Below is a small trained network, with its code and all its weights. Each question gives an input and a class and asks what happens when units are switched off, that is, made to give their printed mean instead of their output.

import numpy as np


def w(rows, s, z=0):
    codes = np.array(rows[::2]) - 128.0
    scale = np.full(codes.shape[1], s)
    scale[-1] = z or s
    return codes * scale


def norm(h):
    return h / np.sqrt((h * h).mean(-1, keepdims=True) + 1e-5)


def f(y):
    return np.maximum(y, 0)


def log_softmax(a):
    a = a - a.max(-1, keepdims=True)
    return a - np.log(np.exp(a).sum(-1, keepdims=True))


def net(x, mask):
    res = np.array(x, float).reshape(1, 5) / 4 @ E
    u = 0
    for l in range(2):
        y = f(norm(res) @ A[l][:, :-1].T + A[l][:, -1])
        res = res + np.where(mask[u : u + 7], y, B[l][:, -1]) @ B[l][:, :-1]
        u += 7
    return log_softmax(norm(res)[-1] @ U[:, :-1].T + U[:, -1])


A, B = {}, {}
E = w([
[126,172,188],'x0',
[132,2,116],'x1',
[115,129,10],'x2',
[205,65,103],'x3',
[147,208,51],'x4',
],0.0052)
A[0] = w([
[206,157,203,94],'L0N1',
[107,129,138,97],'L0N2',
[148,11,133,110],'L0N3',
[67,149,116,253],'L0N4',
[33,123,90,116],'L0N5',
[114,42,110,75],'L0N6',
[131,137,124,74],'L0N7',
],0.012,0.0044)
B[0] = w([
[235,98,91,221],'L0N1',
[161,134,206,137],'L0N2',
[18,78,210,255],'L0N3',
[253,194,72,245],'L0N4',
[254,67,194,187],'L0N5',
[92,69,92,200],'L0N6',
[97,122,213,128],'L0N7',
],0.0059,0.0052)
A[1] = w([
[46,229,59,181],'L1N1',
[136,117,108,56],'L1N2',
[212,110,177,163],'L1N3',
[154,54,41,252],'L1N4',
[136,209,26,209],'L1N5',
[174,198,254,149],'L1N6',
[171,106,135,124],'L1N7',
],0.01,0.0031)
B[1] = w([
[254,78,67,176],'L1N1',
[156,143,122,130],'L1N2',
[120,241,222,241],'L1N3',
[119,77,206,236],'L1N4',
[250,62,80,241],'L1N5',
[45,193,58,254],'L1N6',
[140,171,203,172],'L1N7',
],0.0068,0.0061)
U = w([
[229,97,68,152],'0',
[83,212,191,105],'1',
[38,9,138,201],'2',
[77,228,54,4],'3',
],0.013,0.0036)

Each question gives the input, the list of numbers given to net, and the class t.
The units are the neurons (one row each of A and B). Each row of codes is followed by its name. A weight is (code - 128) times the scale printed after its matrix; where a second scale follows, it is the last column's (A, B and U).
mask holds one flag per neuron, layer by layer. A switched-off neuron (its flag False) gives its mean, the last column of its row in B, instead of its output. The means were averaged over made-up inputs and are rounded, as every weight is.
A unit's drop is (log p(t) with every unit on - log p(t) with that unit switched off) / (log p(t) with every unit on - log p(t) with every unit switched off).
top k neurons: the k neurons with the biggest drops, biggest first
top k neurons in layer l: the k neurons of layer l with the biggest drops, biggest first
drop of u: that unit's drop, to one decimal
input [8,-2,4,-4,-8], class 3: top 2 neurons => (L1N6; L1N4)
input [0,-8,5,-7,-3], class 0: top 2 neurons => (L1N5; L1N1)
input [8,5,-1,7,7], class 1: top 2 neurons in layer 1 => (L1N3; L1N5)
input [8,-5,-2,2,5], class 0: top 2 neurons in layer 0 => (L0N3; L0N5)
input [8,7,0,-6,-2], class 3: top neuron in layer 0 => (L0N4)
input [-4,0,7,-8,-8], class 1: top 2 neurons in layer 1 => (L1N3; L1N5)
input [-5,8,8,1,4], class 2: top 2 neurons => (L1N4; L0N3)
input [-1,-5,2,2,-8], class 1: top 3 neurons => (L1N5; L0N1; L1N4)
input [8,-6,-3,-3,3], class 3: top 2 neurons => (L1N6; L1N4)
input [-1,0,-4,6,0], class 1: drop of L1N7 => 0.1
input [8,-4,4,-5,-6], class 3: drop of L1N6 => 0.4
input [-4,-6,-6,-6,2], class 0: drop of L0N3 => 0.3
